Below is a small trained network, with its code and all its weights. Each question gives an input and a target symbol and asks what happens when units are switched off, that is, made to give their printed mean instead of their output.

import numpy as np


def w(rows, s, z=0):
    codes = np.array(rows[::2]) - 128.0
    scale = np.full(codes.shape[1], s)
    scale[-1] = z or s
    return codes * scale


def f(y):
    return np.maximum(y, 0)


def softmax(a):
    e = np.exp(a - a.max(-1, keepdims=True))
    return e / e.sum(-1, keepdims=True)


def log_softmax(a):
    a = a - a.max(-1, keepdims=True)
    return a - np.log(np.exp(a).sum(-1, keepdims=True))


def net(x, mask):
    ids = ['γζηθλμπφω'.index(c) for c in x.split()]
    T = len(ids)
    res = E[ids] + P[:T]
    u = 0
    for l in range(2):
        r = res
        for j in range(2):
            rows = slice(2 * j, 2 * j + 2)
            q, k, v = (r @ M[l][rows].T for M in (Q, K, V))
            z = softmax(np.where(np.tri(T) > 0, q @ k.T / 2**0.5, -1e9)) @ v
            o = O[l][rows]
            res = res + np.where(mask[u + j], z, o[:, -1]) @ o[:, :-1]
        u += 2
        y = f(res @ A[l][:, :-1].T + A[l][:, -1])
        res = res + np.where(mask[u : u + 4], y, B[l][:, -1]) @ B[l][:, :-1]
        u += 4
    return log_softmax(res[-1] @ U[:, :-1].T + U[:, -1])


Q, K, V, O, A, B = {}, {}, {}, {}, {}, {}
E = w([
[69,153,196,107,169],'γ',
[122,192,181,127,137],'ζ',
[103,157,165,137,146],'η',
[107,220,254,68,176],'θ',
[132,147,119,169,135],'λ',
[139,156,141,144,141],'μ',
[54,159,197,92,150],'π',
[132,9,156,70,191],'φ',
[236,165,189,46,127],'ω',
],0.016)
P = w([
[45,159,34,57,17],'0',
[145,109,178,212,46],'1',
[122,119,2,100,106],'2',
[166,99,150,199,31],'3',
[149,136,19,124,150],'4',
[180,103,134,181,37],'5',
[145,142,62,117,186],'6',
[173,95,151,141,59],'7',
[143,148,101,110,211],'8',
[166,79,174,86,77],'9',
[146,137,133,92,222],'10',
[153,47,123,86,38],'11',
[146,189,142,88,227],'12',
],0.01)
Q[0] = w([
[114,88,90,76,140],'0.h0',
[244,149,93,78,139],'0.h0',
[2,141,116,62,84],'0.h1',
[208,234,75,105,115],'0.h1',
],0.0085)
K[0] = w([
[108,171,158,96,116],'0.h0',
[186,179,100,154,212],'0.h0',
[3,72,98,223,163],'0.h1',
[148,196,167,90,110],'0.h1',
],0.007)
V[0] = w([
[119,209,53,154,46],'0.h0',
[153,134,132,84,2],'0.h0',
[119,57,109,138,95],'0.h1',
[90,46,106,124,74],'0.h1',
],0.0063)
O[0] = w([
[138,135,63,74,85,2],'0.h0',
[11,189,167,126,61,177],'0.h0',
[99,236,156,61,158,33],'0.h1',
[64,195,168,68,2,47],'0.h1',
],0.0072,0.0024)
A[0] = w([
[125,151,132,135,141,251],'0.n0',
[10,227,112,73,97,227],'0.n1',
[47,159,255,190,122,202],'0.n2',
[152,74,93,192,182,82],'0.n3',
],0.0074,0.0028)
B[0] = w([
[94,126,36,116,156,178],'0.n0',
[193,88,40,165,116,195],'0.n1',
[140,132,64,230,77,254],'0.n2',
[147,5,47,128,119,148],'0.n3',
],0.011,0.0084)
Q[1] = w([
[146,214,19,81,204],'1.h0',
[135,181,152,2,163],'1.h0',
[151,63,165,142,175],'1.h1',
[170,56,221,192,88],'1.h1',
],0.0073)
K[1] = w([
[130,158,80,149,110],'1.h0',
[113,139,97,133,99],'1.h0',
[139,143,142,168,131],'1.h1',
[250,123,151,157,209],'1.h1',
],0.015)
V[1] = w([
[248,197,97,135,119],'1.h0',
[139,211,60,167,189],'1.h0',
[53,146,60,166,145],'1.h1',
[148,201,171,162,183],'1.h1',
],0.011)
O[1] = w([
[67,18,163,164,147,248],'1.h0',
[2,95,109,108,119,228],'1.h0',
[114,213,65,119,154,255],'1.h1',
[99,186,136,74,70,29],'1.h1',
],0.0091,0.0076)
A[1] = w([
[133,201,145,156,132,255],'1.n0',
[62,121,68,100,95,65],'1.n1',
[47,185,255,77,226,120],'1.n2',
[132,72,117,244,106,100],'1.n3',
],0.0065,0.0069)
B[1] = w([
[87,117,97,31,145,186],'1.n0',
[173,172,148,119,138,172],'1.n1',
[112,218,250,84,182,148],'1.n2',
[161,179,143,118,116,254],'1.n3',
],0.016,0.011)
U = w([
[139,127,129,106,131,2],'γ',
[102,138,124,108,74,112],'ζ',
[187,118,213,163,114,172],'η',
[121,190,187,109,152,46],'θ',
[98,88,108,125,143,202],'λ',
[107,56,40,133,116,178],'μ',
[221,184,136,63,156,92],'π',
[35,144,138,73,11,198],'φ',
[116,131,144,115,165,104],'ω',
],0.011,0.0068)

Each question gives the input, a string of symbols that net reads in full, and the target symbol t.
The units are the heads (2 rows each of Q, K, V and O) and the neurons (one row each of A and B). Each row of codes is followed by its name. A weight is (code - 128) times the scale printed after its matrix; where a second scale follows, it is the last column's (O, A, B and U).
mask holds one flag per unit, layer by layer, with each layer's heads first. A switched-off unit (its flag False) gives its mean, the last column of its rows in O or B, instead of its output. The means were averaged over made-up inputs and are rounded, as every weight is.
A unit's drop is (log p(t) with every unit on - log p(t) with that unit switched off) / (log p(t) with every unit on - log p(t) with every unit switched off).
The circuit of an input: a set's keep is (log p(t) with only the set's units on - log p(t) with every unit switched off) / (log p(t) with every unit on - log p(t) with every unit switched off). Starting from all 12 units, units are removed one at a time, each time the one whose removal leaves the highest keep (on an exact tie, the one counted first), for as long as the keep stays at least 0.8.
circuit, biggest first: the units of the circuit, biggest drop first
unit that matters most: the unit with the biggest drop
k most important neurons: the k neurons with the biggest drops, biggest first
top k neurons in layer l: the k neurons of layer l with the biggest drops, biggest first
which heads matter: for each layer, one digit per head in row order, 1 if its drop is at least 0.15 and else 0, layers parted by /
input π ω θ φ γ θ, target π: 3 most important neurons -> [0.n2 0.n1 1.n0]
input φ ζ θ φ θ φ θ ζ, target π: 3 most important neurons -> [0.n2 0.n0 0.n1]
input φ θ θ ζ γ ζ θ θ θ, target θ: which heads matter -> 11 / 10
input ω φ θ φ θ θ, target π: circuit, biggest first -> [1.h0]
input θ θ φ γ θ φ φ η ω θ, target η: 2 most important neurons -> [0.n2 0.n3]
input φ λ ω, target μ: which heads matter -> 00 / 01
input ζ ω λ ζ, target η: circuit, biggest first -> [1.h0 1.n3]
input θ θ λ θ μ λ φ μ, target π: circuit, biggest first -> [1.h0 0.n2]
input θ γ θ λ π ω θ θ φ ζ ω λ μ, target μ: top 3 neurons in layer 1 -> [1.n2 1.n3 1.n1]
input μ ω φ φ η θ φ, target ω: circuit, biggest first -> [0.h1 0.n2 0.n1 1.n2]
input θ π ζ φ θ φ η φ ζ φ γ θ φ, target θ: circuit, biggest first -> [0.n2 1.n2 0.n1]
input μ π θ ω ω φ θ φ ζ π, target π: circuit, biggest first -> [1.h0 0.n2]
input λ φ φ η φ γ θ φ θ λ, target π: circuit, biggest first -> [1.h0 0.n2]
input ζ θ ζ ζ θ θ, target φ: unit that matters most -> 1.h1
input φ θ θ θ θ θ η ω θ θ ω, target λ: 4 most important neurons -> [0.n3 0.n2 1.n3 0.n1]
input θ μ θ θ θ π ζ ω, target η: circuit, biggest first -> [1.h1 1.n0]
input η ζ φ ω φ, target λ: circuit, biggest first -> [0.h1 0.n2 0.n1 1.h0]
input γ ζ θ ζ γ θ φ ω θ φ γ γ η, target μ: top 2 neurons in layer 0 -> [0.n3 0.n0]
input θ φ φ ζ φ φ θ, target λ: circuit, biggest first -> [1.h0 0.n1]
input μ θ θ λ θ φ θ λ ζ, target μ: which heads matter -> 01 / 00
input ω θ μ π θ, target μ: which heads matter -> 10 / 00
